Below are the code and all the weights of a small trained network. Each question names an input and a class and asks about switching units off, where a switched-off unit gives its printed mean instead of its output.

import numpy as np


def w(rows, s, z=0):
    codes = np.array(rows[::2]) - 128.0
    scale = np.full(codes.shape[1], s)
    scale[-1] = z or s
    return codes * scale


def f(y):
    return np.maximum(y, 0)


def log_softmax(a):
    a = a - a.max(-1, keepdims=True)
    return a - np.log(np.exp(a).sum(-1, keepdims=True))


def net(x, mask):
    res = np.array(x, float).reshape(1, 4) / 4 @ E
    y = f(res @ A[0][:, :-1].T + A[0][:, -1])
    res = res + np.where(mask, y, B[0][:, -1]) @ B[0][:, :-1]
    return log_softmax(res[-1] @ U[:, :-1].T + U[:, -1])


A, B = {}, {}
E = w([
[34,128,108,108,152,154,25,69,66,38],'x0',
[101,36,192,5,153,92,158,153,74,55],'x1',
[185,160,217,149,210,2,120,180,95,86],'x2',
[204,150,115,178,134,79,92,222,138,131],'x3',
],0.0061)
A[0] = w([
[26,32,129,3,96,155,137,58,67,53,182],'N1',
[121,117,190,127,213,68,97,154,55,2,202],'N2',
[22,192,15,148,64,243,119,34,161,172,196],'N3',
[87,203,35,128,108,227,106,61,156,162,156],'N4',
[156,143,79,234,127,204,164,110,166,178,255],'N5',
[129,133,189,96,200,6,111,204,87,76,194],'N6',
],0.0043,0.003)
B[0] = w([
[34,26,72,72,141,193,198,152,126,95,255],'N1',
[112,153,189,56,213,119,95,99,48,82,226],'N2',
[145,66,100,148,73,196,38,60,208,64,248],'N3',
[180,93,86,154,64,183,62,60,106,95,205],'N4',
[202,121,71,254,94,122,83,131,176,181,223],'N5',
[132,181,179,109,205,125,122,127,100,130,226],'N6',
],0.0072,0.0065)
U = w([
[135,103,57,190,32,201,43,13,202,132,48],'0',
[199,178,96,199,108,57,214,241,226,250,252],'1',
[5,49,99,65,160,186,197,136,115,106,132],'2',
[159,255,173,131,208,39,93,135,70,118,93],'3',
],0.0055,0.0014)

Each question gives the input, the list of numbers given to net, and the class t.
The units are the neurons (one row each of A and B). Each row of codes is followed by its name. A weight is (code - 128) times the scale printed after its matrix; where a second scale follows, it is the last column's (A, B and U).
mask holds one flag per neuron, in row order. A switched-off neuron (its flag False) gives its mean, the last column of its row in B, instead of its output. The means were averaged over made-up inputs and are rounded, as every weight is.
A unit's drop is (log p(t) with every unit on - log p(t) with that unit switched off) / (log p(t) with every unit on - log p(t) with every unit switched off).
The circuit of an input: a set's keep is (log p(t) with only the set's units on - log p(t) with every unit switched off) / (log p(t) with every unit on - log p(t) with every unit switched off). Starting from all 6 units, units are removed one at a time, each time the one whose removal leaves the highest keep (on an exact tie, the one counted first), for as long as the keep stays at least 0.8.
units of the circuit, in order: the units of the circuit, biggest drop first
k most important neurons: the k neurons with the biggest drops, biggest first
drop of u: that unit's drop, to one decimal
input [-7,4,3,-2], class 3: 4 most important neurons => [N1, N5, N6, N3]
input [-7,2,7,3], class 3: units of the circuit, in order => [N6, N2]
input [2,-4,2,5], class 1: 3 most important neurons => [N3, N2, N4]
input [0,1,5,-4], class 3: units of the circuit, in order => [N1, N3, N2]
input [-5,7,-5,6], class 1: units of the circuit, in order => [N2, N3]
input [1,3,0,3], class 3: units of the circuit, in order => [N1, N3]
input [-7,3,6,8], class 3: units of the circuit, in order => [N6, N2]
input [-8,5,-2,-1], class 1: 3 most important neurons => [N1, N2, N3]
input [6,-3,4,-1], class 3: units of the circuit, in order => [N1, N3, N2]
input [-4,0,-2,2], class 1: drop of N3 => 0.3
input [-4,3,4,-2], class 3: drop of N4 => 0.0
input [-1,1,0,2], class 1: drop of N1 => 0.3
